Each row has a name. Each piece below is followed by the name of the row it came from, unless a question asks for something else. Each question is about the rows just above it. Places in a row count from 1.

Columns, left to right: T L M V X R F C H
Z814: [133 180 168  88 151 173 133  91 112]
Z566: [188 118 127 132  16 177 110 115 106]
Z606: [129 180  16 127 132 177 133  91 112]
Z2: [128 128 128 128 128 128 128 128 128]
Z933: [138 117 137 137 135 128 126 121 132]
[127 132  16 177]
Z566
Every place of [128] in Z2:
1 2 3 4 5 6 7 8 9

Columns, left to right: E U Q Y J G Z B A D
Z586: [ 76  50 224 100 193  92  65 124 220 116]
Z898: [ 76 100 124 100 100 124 100 124 101 124]
Z626: [209  50 224 105 101  83 127 159 195  85]
[ 76  50 224 100 193  92  65 124 220 116]
Z586
At which places does Z898 hold [100]?
2 4 5 7
Which column holds [ 92 124] top down?
G
Every place of [193] in Z586:
5
Which column holds [100 105] top down?
Y
Which row holds [ 92  65 124 220 116]?
Z586

Columns, left to right: Som numu Veli rosig zulef Pokun Val
Z986: [ 54  32 104 211  95 201 185]
Z3: [190 204 153  62 204  28  51]
Z222: [154 190 185  62 153 190 204]
Z523: [ 54  32 104 211 142 201 185]
[190 204 153  62 204]
Z3
Every place of [154] in Z222:
1
[104 211  95 201]
Z986
Which column holds this, read top down? [ 32 204]
numu
Every place of [153] in Z3:
3
Where do [ 54  32 104 211 142 201 185] appear?
Z523

Columns, left to right: P N W K
Z573: [150 150 121 150]
Z43: [ 93 108  70  26]
Z640: [179 187  71 178]
Z380: [ 87  77 153 153]
Z952: [144 121 143 144]
Z931: [ 72 173  94 115]
Z412: [160 152  86 159]
Z531: [127 110 126 115]
Which column holds [ 71 153 143  94  86 126] top down?
W
At which places does Z952 hold [144]?
1 4
[ 72 173  94]
Z931
Places of [150] in row Z573:
1 2 4
Places of [153] in row Z380:
3 4

Columns, left to right: Kenu Badok rel gol Rav Pebin Fatar Muv
Z588: [107 107 139 139 107 119 153 112]
Z90: [143  83 178 140 197 134 109 163]
Z676: [102  47 155 120 117  26  98 173]
Z288: [182 171 166 106 130 160  81 166]
Z328: [185 103  96  80 102  72 139 104]
Z130: [115 180 134 100 196 102  91  93]
Z704: [109 185 134 166  73 138 173 164]
Z433: [152 114 192 137  91 164 132  85]
Z874: [ 92 149 136 183 195 143 178  71]
Z56: [ 80 113 163  57 109 176 105  77]
Z883: [ 87 115  53 145 171 146 100 136]
At which places does Z588 hold [107]?
1 2 5
Which column holds this, read top down? [119 134]
Pebin
Which column holds [100 166 137] top down?
gol

Columns, left to right: somer feb Nub zaku pulem fovef Tobo Gusod pibef dur
Z796: [130 176 155 177 130 170 155 106 172  89]
Z567: [132  43  87  64  52 118  55  79  82 130]
Z215: [ 68  20 105  63 103 107 100 155  90 151]
Z308: [133 108  84 131 120 155 126 117 142 156]
Z444: [202 228 214 215 180  78 218 223  30 122]
Z969: [205 176 187 111  79  84  73  63  85 134]
Z110: [136 215  78 228 218 214 223 180 225  92]
Z86: [ 51 111 130 152 193 131 198 192 163 158]
Places of [155] in row Z796:
3 7
Which column holds this, read top down? [155 117 223  63]
Gusod
Which column holds this, read top down? [ 20 108 228 176 215 111]
feb
The row with [215  78 228 218 214 223 180] is
Z110
Which column holds this, read top down? [130 132  68]
somer
Which column holds [106  79 155 117 223  63 180] top down?
Gusod

Columns, left to right: sura Dugar zil pefo tum tav Fopin Ziset Makif totol
Z813: [206 182  61 116 100  59  73 141 159  83]
Z536: [ 84 183 173 206 182  61 116 100  60  73]
Z892: [ 81  71 174 101 134  31  95 128 207 170]
Z305: [ 45 124 202 188  96 106 120  79 143 156]
Z858: [127 104  62 116 173 135  82 104  63  64]
[ 60 207 143] is in which column, read top down?
Makif
Places of [62] in row Z858:
3
Which column holds this, read top down? [ 61  31 106]
tav
[206 182  61 116 100  60  73]
Z536
[59 61 31] is in which column, read top down?
tav

Columns, left to right: Vumik sofib zelan vuno Gid
Z546: [110 144 145  77 169]
Z817: [124 151 150 145 151]
Z960: [121 239 136 130 130]
Places of [151] in row Z817:
2 5
Which column holds [124 121] top down?
Vumik
[110 124] is in which column, read top down?
Vumik

Columns, left to right: torak Fadim nedeb zaf
Z667: [ 53 118 163 191]
Z77: [126 193 204 134]
Z428: [ 99  99 115  23]
Z700: [117 139 117 118]
Every place of [117] in Z700:
1 3
Every place of [99] in Z428:
1 2
Which column holds [191 134  23] top down?
zaf
Places of [118] in row Z667:
2

Columns, left to right: zope lor sil bem bilel nusem Radam Mato Mik bosi
Z325: [103 145 122 160 164 123 130 152 126 112]
Z239: [182  91 142  44  36 159 144  90 109 203]
Z668: [135 127 160 105 139 160 139 160 160 106]
Every place of [160] in Z668:
3 6 8 9
At which places does Z668 hold [106]?
10
Where do [ 36 159 144] appear?
Z239
Which row holds [160 164 123]?
Z325

Columns, left to right: kodig Zifed nifef Naf
Z394: [236 120 174 160]
Z554: [ 96 119 133 109]
Z378: [221 110 211 166]
Z285: [178 170  98  97]
Every place of [97] in Z285:
4
Which column holds this, read top down? [160 109 166]
Naf

Columns, left to right: Kis gek Damid rotu teda sisud voto gul vop
Z196: [119 140 112 160 116 141 149 144 108]
Z658: [148 110 185 129 145 122 117 174 126]
Z737: [127 100 131 121 154 151 151 132 112]
Z192: [149  82 125 113 160 162  98 129  75]
Z140: [169 169 169 121 169 112 160 116 133]
Z702: [181  40 121 152 195 170 215 108  94]
Z882: [154 142 113 187 123 143  90 133 118]
Z790: [149  82 125 113 160 143 184 119 115]
Z185: [125  82 146 111 173 126 172 122 107]
Z236: [169 111 110 121 140 112 111 116 133]
Z176: [129 101 154 147 152 112 123 147 123]
Z767: [151 102 130 114 154 104 158 123 124]
Every place of [131] in Z737:
3
[113 160 162  98]
Z192
Every place of [169] in Z140:
1 2 3 5
The row with [121 169 112 160 116] is
Z140
Which column holds this, read top down? [149 125]
Kis
Every place of [147] in Z176:
4 8
Which column holds [169 181 154] top down?
Kis

Columns, left to right: lim fetu Tumob ler gevo
Z475: [124 128 120 108 125]
Z448: [ 94 143  83 150 119]
Z828: [ 94 117 129 119 141]
Z976: [118 136  98 171 130]
Z71: [119 129 119 129 119]
Z41: [134 135 109 130 139]
Z504: [115 104 223  90  96]
Z327: [118 118  98 141 130]
Z160: [134 135 109 143 113]
[129  98 119 109] is in which column, read top down?
Tumob
[129 119 129 119]
Z71
Every place of [119] in Z71:
1 3 5
Places of [128] in row Z475:
2

Columns, left to right: mogi Sepa tekud Sudip dorov
Z914: [135 135 222   9 135]
Z851: [162  53 161 138 127]
Z681: [161  53 161  53 161]
[161  53 161  53 161]
Z681
Every place of [222] in Z914:
3
At which places does Z914 hold [135]?
1 2 5
Every place of [161] in Z681:
1 3 5
Which column holds [222 161] top down?
tekud

Columns, left to right: lafim muzup Rek sovif Zozin toze Rup Situl fena
Z45: [148 128 139 108 126 104 142 136 153]
Z404: [ 41 133 152 117 169 139  95 155  96]
Z665: [148 128 139 108 118 104 142 136 153]
Z584: [170  97 115 145 151 130 158 113 116]
Z219: [173 127  99 148 151 113 134 151 125]
Z524: [112 109 136 123 144 150 139 136 115]
[104 130] is in which column, read top down?
toze
Which column holds [155 136 113] top down?
Situl
[148 128 139 108 126 104 142 136]
Z45

Columns, left to right: nuziv Gote roboz Rasus buzaz
Z837: [ 31 145  70 139 183]
Z522: [230 158 158 158 158]
Z789: [143 139  70 159 183]
Z259: [163  56 201 193 168]
Z774: [229 159 159 166 166]
Which column holds this, read top down? [145 158 139  56]
Gote
At which places does Z774 hold [229]?
1
Where do [163  56 201 193] appear?
Z259
Every place of [159] in Z774:
2 3
[145  70 139 183] is in which row?
Z837
Every place of [158] in Z522:
2 3 4 5
[163  56]
Z259

Columns, left to right: Zume Fakas vutek Sodi Pebe
Z306: [ 89 109  39 176  35]
Z725: [ 94 169  27  89 102]
Z485: [173  82  50 163 121]
Z246: [199 226  88 181 120]
Z544: [103  51 113  51 122]
Z363: [135 150  72  76 159]
Z231: [117 162  90 173  68]
Z844: [173 161  82 140 137]
At which places does Z544 hold [51]?
2 4
The row with [173 161  82] is
Z844
[103  51 113] is in which row?
Z544
Where do [ 89 109  39] appear?
Z306

Columns, left to right: rok Bos diz fono ninim tapob vebof tini Fevo
Z290: [ 77 211  96 112 200 100  41 100  47]
Z92: [114 169 111 132 155 142 103 108 119]
Z932: [171 105 177 120 113 168 138 189 144]
Z980: [114 169 111 132 135 142 103 108 119]
Z132: [169 111 132 114 155 120 101  69 137]
Z831: [178  98 152 149  55  83 187 138 207]
Z162: [ 86 218  78 146 133 141  77  67 112]
[138 103 101 187  77] is in which column, read top down?
vebof
[111 132 135 142] is in which row?
Z980
[ 77 211  96 112 200 100  41]
Z290
Places of [100] in row Z290:
6 8
[114 169 111 132 155] is in which row?
Z92

Columns, left to right: melev dos rugen mubom zogi
Z728: [209 209 194 214 209]
Z736: [162  74  95  85  77]
Z348: [209 209 135 129 181]
Z351: [ 88 199 153 174  41]
Z286: [211 157 179 148  62]
Z114: [ 96  67  63  56 145]
Z489: [165  79 105  64  39]
Which column holds this, read top down? [129 174]
mubom
[194 214 209]
Z728
Places of [209] in row Z728:
1 2 5
Places of [209] in row Z348:
1 2
Which column holds this, read top down? [214  85 129 174]
mubom

Columns, left to right: zupuz Fizam vozor susot dapu
Z591: [103 193 145 138 144]
Z503: [152  71 118 194 132]
Z198: [196 143 148 152  37]
Z688: [194 191 191 194 132]
At which places does Z591 hold [144]?
5
At which places does Z688 hold [194]?
1 4

Columns, left to right: gil Torop nar tozip Taka Mura nilob tano Sudo Gamuk
Z75: [ 95 143 100 102 100  82  93 105  92 102]
Z294: [160 168 199 104 121 131 159 109 147 185]
Z807: [160 168 199 104 121 131 140 171 145 124]
Z948: [117 141 225 225 102 143 173 173 192 118]
[160 168 199 104 121 131 140 171 145 124]
Z807
Which column holds this, read top down? [105 109 171]
tano
Every place of [118] in Z948:
10

Columns, left to right: vaka vit vukem zirig
Z299: [192 138  78  43]
Z653: [ 82 122 122 179]
Z578: [158 142 132 121]
Z91: [ 90 162 144 175]
Z474: [81 81 81 81]
Z494: [144 148 148 148]
Z270: [151 114 118 142]
Z457: [ 75 174 193 140]
Places of [148] in row Z494:
2 3 4
At which places does Z653 hold [122]?
2 3
[132 144] is in which column, read top down?
vukem
Places of [81] in row Z474:
1 2 3 4
Places of [158] in row Z578:
1

Columns, left to right: met moso butok vep satid
Z568: [164 104 177 100 149]
Z520: [110 106  92 227 134]
Z63: [240 122 132 136 105]
Z877: [134 160 109 165 155]
Z466: [ 96 117 175 133 157]
Z709: [104 177 100 164 181]
[164 104 177 100]
Z568
[134 160 109 165] is in which row?
Z877
Which row holds [122 132 136]?
Z63
[177 100 149]
Z568

Columns, left to right: Zomo Tur vulo Dipak Zole
Z742: [ 82 171 136  74  96]
Z996: [244  11  96 170 165]
Z781: [162  99 127 141 102]
Z179: [ 87 153 162 186 138]
Z895: [153  87 162 129 115]
Z271: [204 220  66 220 219]
Z708: [168  83 158 132  97]
Z625: [ 68 204  68 203 203]
Z492: [ 28 217 215  83  48]
Z612: [171  80 183 108  81]
Z999: [139 119  54 185 205]
Every place of [203] in Z625:
4 5
At which places does Z271 hold [220]?
2 4
Which column holds this, read top down? [ 97 203  48]
Zole
Which column holds [141 186 129 220 132 203  83] top down?
Dipak
[153  87 162]
Z895
Every place of [11] in Z996:
2

